Below are the code and all the weights of a small trained network. Each question names an input and a target symbol and asks about switching units off, where a switched-off unit gives its printed mean instead of its output.

import numpy as np


def w(rows, s, z=0):
    codes = np.array(rows[::2]) - 128.0
    scale = np.full(codes.shape[1], s)
    scale[-1] = z or s
    return codes * scale


def f(y):
    return np.maximum(y, 0)


def softmax(a):
    e = np.exp(a - a.max(-1, keepdims=True))
    return e / e.sum(-1, keepdims=True)


def log_softmax(a):
    a = a - a.max(-1, keepdims=True)
    return a - np.log(np.exp(a).sum(-1, keepdims=True))


def net(x, mask):
    ids = ['αγδηθσφψω'.index(c) for c in x.split()]
    T = len(ids)
    res = E[ids] + P[:T]
    q, k, v = (res @ M[0].T for M in (Q, K, V))
    z = softmax(np.where(np.tri(T) > 0, q @ k.T / 3**0.5, -1e9)) @ v
    res = res + np.where(mask[0], z, O[0][:, -1]) @ O[0][:, :-1]
    y = f(res @ A[0][:, :-1].T + A[0][:, -1])
    res = res + np.where(mask[1:13], y, B[0][:, -1]) @ B[0][:, :-1]
    return log_softmax(res[-1] @ U[:, :-1].T + U[:, -1])


Q, K, V, O, A, B = {}, {}, {}, {}, {}, {}
E = w([
[255,62,57,129],'α',
[130,156,107,165],'γ',
[158,161,140,221],'δ',
[191,128,134,159],'η',
[135,153,110,149],'θ',
[143,142,113,86],'σ',
[124,165,107,169],'φ',
[74,196,116,150],'ψ',
[77,181,74,110],'ω',
],0.018)
P = w([
[187,81,2,77],'0',
[142,153,130,209],'1',
[147,159,117,187],'2',
[144,164,116,183],'3',
[151,170,123,179],'4',
[148,173,109,172],'5',
[135,181,99,169],'6',
[137,181,109,158],'7',
[136,188,99,157],'8',
[134,184,97,152],'9',
[139,185,110,135],'10',
[136,186,100,145],'11',
[134,185,90,143],'12',
[135,179,91,133],'13',
],0.0099)
Q[0] = w([
[214,254,18,142],'H0',
[183,249,7,177],'H0',
[73,217,104,142],'H0',
],0.0078)
K[0] = w([
[167,34,1,95],'H0',
[198,69,1,126],'H0',
[162,93,109,115],'H0',
],0.0096)
V[0] = w([
[117,186,154,178],'H0',
[80,121,104,41],'H0',
[37,255,120,146],'H0',
],0.015)
O[0] = w([
[39,94,107,175,40],'H0',
[161,249,193,162,119],'H0',
[78,181,82,228,2],'H0',
],0.012,0.0089)
A[0] = w([
[43,240,136,197,127],'N0',
[108,239,40,174,119],'N1',
[144,202,91,119,153],'N2',
[142,91,36,174,255],'N3',
[243,143,180,78,54],'N4',
[98,100,121,71,169],'N5',
[138,101,203,178,231],'N6',
[195,107,152,59,107],'N7',
[35,2,107,44,7],'N8',
[5,167,126,67,118],'N9',
[30,187,111,191,121],'N10',
[82,171,206,196,150],'N11',
],0.0068,0.007)
B[0] = w([
[181,91,112,164,230],'N0',
[170,118,106,138,229],'N1',
[143,152,129,139,196],'N2',
[65,134,88,127,179],'N3',
[74,115,141,169,249],'N4',
[167,104,114,113,191],'N5',
[108,125,77,12,158],'N6',
[135,129,166,187,248],'N7',
[130,155,140,164,207],'N8',
[102,127,122,123,142],'N9',
[137,86,142,152,190],'N10',
[150,95,121,94,185],'N11',
],0.011,0.015)
U = w([
[102,72,166,255,100],'α',
[190,119,153,38,167],'γ',
[130,143,176,192,1],'δ',
[148,187,141,93,177],'η',
[140,156,95,116,201],'θ',
[207,163,130,152,66],'σ',
[116,235,221,184,148],'φ',
[155,160,112,92,123],'ψ',
[101,60,60,121,124],'ω',
],0.007,0.0059)

Each question gives the input, a string of symbols that net reads in full, and the target symbol t.
The units are the heads (3 rows each of Q, K, V and O) and the neurons (one row each of A and B). Each row of codes is followed by its name. A weight is (code - 128) times the scale printed after its matrix; where a second scale follows, it is the last column's (O, A, B and U).
mask holds one flag per unit, heads first, then neurons. A switched-off unit (its flag False) gives its mean, the last column of its rows in O or B, instead of its output. The means were averaged over made-up inputs and are rounded, as every weight is.
A unit's drop is (log p(t) with every unit on - log p(t) with that unit switched off) / (log p(t) with every unit on - log p(t) with every unit switched off).
The circuit of an input: a set's keep is (log p(t) with only the set's units on - log p(t) with every unit switched off) / (log p(t) with every unit on - log p(t) with every unit switched off). Starting from the 12 units with the biggest drops (on a tie, the unit counted first), units are removed one at a time, each time the one whose removal leaves the highest keep (on an exact tie, the one counted first), for as long as the keep stays at least 0.8.
circuit, biggest first: the units of the circuit, biggest drop first
k most important neurons: the k neurons with the biggest drops, biggest first
drop when u is switched off: that unit's drop, to one decimal
input ψ ω ω ω φ ω ω ω η, target α: 3 most important neurons	[N10 N0 N5]
input γ ω φ ω ω α, target α: 2 most important neurons	[N7 N4]
input ω σ η ω ω θ δ α, target α: 3 most important neurons	[N4 N7 N6]
input ψ α σ ω ω, target γ: most important neuron	[N5]
input δ ω θ φ θ ω δ δ γ δ δ σ δ φ, target ω: 2 most important neurons	[N7 N3]
input ψ θ σ, target α: 3 most important neurons	[N10 N0 N5]
input δ θ σ φ δ δ δ δ, target ω: circuit, biggest first	[H0 N7]
input δ σ ω η ψ ω σ σ ω ω σ, target ω: circuit, biggest first	[H0 N7]
input ψ ω ω σ φ φ δ θ, target α: 3 most important neurons	[N10 N0 N5]
input α η ω δ α δ ω ω α δ, target γ: drop when N8 is switched off	0.1
input σ ω ω φ σ η δ ψ θ, target φ: drop when H0 is switched off	0.7
input α φ ω ω φ σ η φ ω φ, target γ: drop when H0 is switched off	0.6
input ψ φ θ ω δ ω ω ω, target α: 2 most important neurons	[N10 N0]
